Below are the code and all the weights of a small trained network. Each question names an input and a target symbol and asks about switching units off, where a switched-off unit gives its printed mean instead of its output.

import numpy as np


def w(rows, s, z=0):
    codes = np.array(rows[::2]) - 128.0
    scale = np.full(codes.shape[1], s)
    scale[-1] = z or s
    return codes * scale


def norm(h):
    return h / np.sqrt((h * h).mean(-1, keepdims=True) + 1e-5)


def f(y):
    return np.maximum(y, 0)


def softmax(a):
    e = np.exp(a - a.max(-1, keepdims=True))
    return e / e.sum(-1, keepdims=True)


def log_softmax(a):
    a = a - a.max(-1, keepdims=True)
    return a - np.log(np.exp(a).sum(-1, keepdims=True))


def net(x, mask):
    ids = ['γδζηθλμξστψω'.index(c) for c in x.split()]
    T = len(ids)
    res = E[ids] + P[:T]
    r = norm(res)
    for j in range(3):
        rows = slice(2 * j, 2 * j + 2)
        q, k, v = (r @ M[0][rows].T for M in (Q, K, V))
        z = softmax(np.where(np.tri(T) > 0, q @ k.T / 2**0.5, -1e9)) @ v
        o = O[0][rows]
        res = res + np.where(mask[j], z, o[:, -1]) @ o[:, :-1]
    y = f(norm(res) @ A[0][:, :-1].T + A[0][:, -1])
    res = res + np.where(mask[3:19], y, B[0][:, -1]) @ B[0][:, :-1]
    return log_softmax(norm(res)[-1] @ U[:, :-1].T + U[:, -1])


Q, K, V, O, A, B = {}, {}, {}, {}, {}, {}
E = w([
[79,86,121,139],'γ',
[20,254,61,116],'δ',
[80,86,122,139],'ζ',
[112,111,151,131],'η',
[36,214,139,50],'θ',
[106,106,166,140],'λ',
[102,4,124,98],'μ',
[115,107,198,137],'ξ',
[126,103,148,176],'σ',
[166,140,89,185],'τ',
[221,251,170,150],'ψ',
[200,214,250,83],'ω',
],0.016)
P = w([
[249,171,49,81],'0',
[157,8,191,179],'1',
[143,3,169,167],'2',
[123,4,144,156],'3',
[124,14,139,146],'4',
[127,31,146,142],'5',
[133,29,148,144],'6',
[129,40,121,134],'7',
[142,57,112,116],'8',
],0.005)
Q[0] = w([
[194,153,34,122],'h1',
[183,181,133,118],'h1',
[221,169,86,206],'h2',
[161,147,116,154],'h2',
[9,111,114,99],'h3',
[146,200,173,182],'h3',
],0.013)
K[0] = w([
[68,160,170,188],'h1',
[96,139,167,174],'h1',
[76,4,165,162],'h2',
[129,93,204,125],'h2',
[130,170,103,15],'h3',
[11,178,222,194],'h3',
],0.012)
V[0] = w([
[228,122,45,13],'h1',
[97,123,99,138],'h1',
[96,131,175,110],'h2',
[74,81,194,233],'h2',
[141,229,27,194],'h3',
[224,57,3,96],'h3',
],0.0062)
O[0] = w([
[25,189,38,52,190],'h1',
[164,138,154,116,111],'h1',
[107,214,169,186,99],'h2',
[1,124,135,195,140],'h2',
[168,113,108,106,121],'h3',
[79,120,206,155,253],'h3',
],0.0072,0.0041)
A[0] = w([
[93,186,80,132,92],'n1',
[111,155,91,96,126],'n2',
[111,223,117,149,107],'n3',
[132,132,55,148,208],'n4',
[198,163,97,198,228],'n5',
[192,82,154,54,159],'n6',
[80,53,168,115,160],'n7',
[83,79,136,143,104],'n8',
[140,93,124,97,2],'n9',
[97,170,181,61,82],'n10',
[248,84,108,131,184],'n11',
[105,90,121,151,80],'n12',
[82,95,100,179,120],'n13',
[154,75,156,191,177],'n14',
[140,96,52,122,152],'n15',
[162,134,96,170,169],'n16',
],0.015,0.0032)
B[0] = w([
[220,117,81,145,146],'n1',
[148,60,53,226,149],'n2',
[247,89,166,122,147],'n3',
[75,53,131,220,161],'n4',
[104,56,204,87,190],'n5',
[79,87,192,151,193],'n6',
[237,141,124,147,245],'n7',
[168,174,127,81,208],'n8',
[209,44,171,51,147],'n9',
[2,172,59,54,167],'n10',
[66,179,155,175,175],'n11',
[133,158,121,101,181],'n12',
[121,173,182,111,206],'n13',
[90,144,48,158,233],'n14',
[103,151,200,172,161],'n15',
[48,50,158,72,165],'n16',
],0.007,0.011)
U = w([
[148,149,133,116,114],'γ',
[71,185,215,56,97],'δ',
[149,204,133,230,55],'ζ',
[41,70,150,197,151],'η',
[88,103,62,64,254],'θ',
[119,108,155,137,27],'λ',
[159,118,152,162,80],'μ',
[132,110,160,126,43],'ξ',
[142,152,135,136,101],'σ',
[180,94,58,191,140],'τ',
[180,8,159,63,144],'ψ',
[144,142,139,120,106],'ω',
],0.013,0.0041)

Each question gives the input, a string of symbols that net reads in full, and the target symbol t.
The units are the heads (2 rows each of Q, K, V and O) and the neurons (one row each of A and B). Each row of codes is followed by its name. A weight is (code - 128) times the scale printed after its matrix; where a second scale follows, it is the last column's (O, A, B and U).
mask holds one flag per unit, heads first, then neurons. A switched-off unit (its flag False) gives its mean, the last column of its rows in O or B, instead of its output. The means were averaged over made-up inputs and are rounded, as every weight is.
A unit's drop is (log p(t) with every unit on - log p(t) with that unit switched off) / (log p(t) with every unit on - log p(t) with every unit switched off).
The circuit of an input: a set's keep is (log p(t) with only the set's units on - log p(t) with every unit switched off) / (log p(t) with every unit on - log p(t) with every unit switched off). Starting from the 12 units with the biggest drops (on a tie, the unit counted first), units are removed one at a time, each time the one whose removal leaves the highest keep (on an exact tie, the one counted first), for as long as the keep stays at least 0.8.
circuit, biggest first: the units of the circuit, biggest drop first
unit that matters most: the unit with the biggest drop
top k neurons: the k neurons with the biggest drops, biggest first
heads that matter: for each layer, one digit per head in row order, 1 if its drop is at least 0.15 and else 0, layers parted by /
drop when u is switched off: that unit's drop, to one decimal
input η σ μ γ, target θ: circuit, biggest first => (h1 h2)
input μ ζ τ μ ξ, target δ: heads that matter => 101
input ξ ω ξ μ τ λ, target ζ: heads that matter => 000
input τ ξ ζ θ η η ξ, target ψ: heads that matter => 110
input τ ψ τ ω γ, target ψ: circuit, biggest first => (h2 n11)
input η τ τ η ζ, target θ: circuit, biggest first => (h1 h2)
input η τ μ τ σ ψ μ γ, target θ: circuit, biggest first => (h1 n6)
input η μ ξ, target θ: circuit, biggest first => (h1 n10 h2)
input ξ ζ τ μ ξ, target ζ: unit that matters most => n5
input τ θ ω τ λ θ, target θ: heads that matter => 000
input μ ξ τ ζ γ, target δ: heads that matter => 100
input ω ω μ θ σ, target ζ: top 2 neurons => (n13 n14)
input μ σ τ τ ω τ γ ζ, target δ: heads that matter => 101
input τ ω η ξ μ τ τ λ, target ψ: circuit, biggest first => (h2)
input τ ξ τ τ σ η, target ψ: heads that matter => 010
input μ τ ω τ δ γ η γ, target δ: heads that matter => 101
input τ σ τ ξ ω σ λ θ η, target ψ: top 3 neurons => (n9 n13 n7)
input μ ω μ ξ, target δ: top 2 neurons => (n10 n14)
input μ ξ τ μ ψ η, target δ: drop when n11 is switched off => -0.1
input μ ξ μ μ θ δ τ ω ζ, target δ: drop when n4 is switched off => 0.0
input μ θ η η σ, target ζ: drop when n6 is switched off => 0.1
input τ ξ τ τ ζ, target ψ: drop when h2 is switched off => 0.6
input μ μ τ σ λ, target δ: unit that matters most => h1
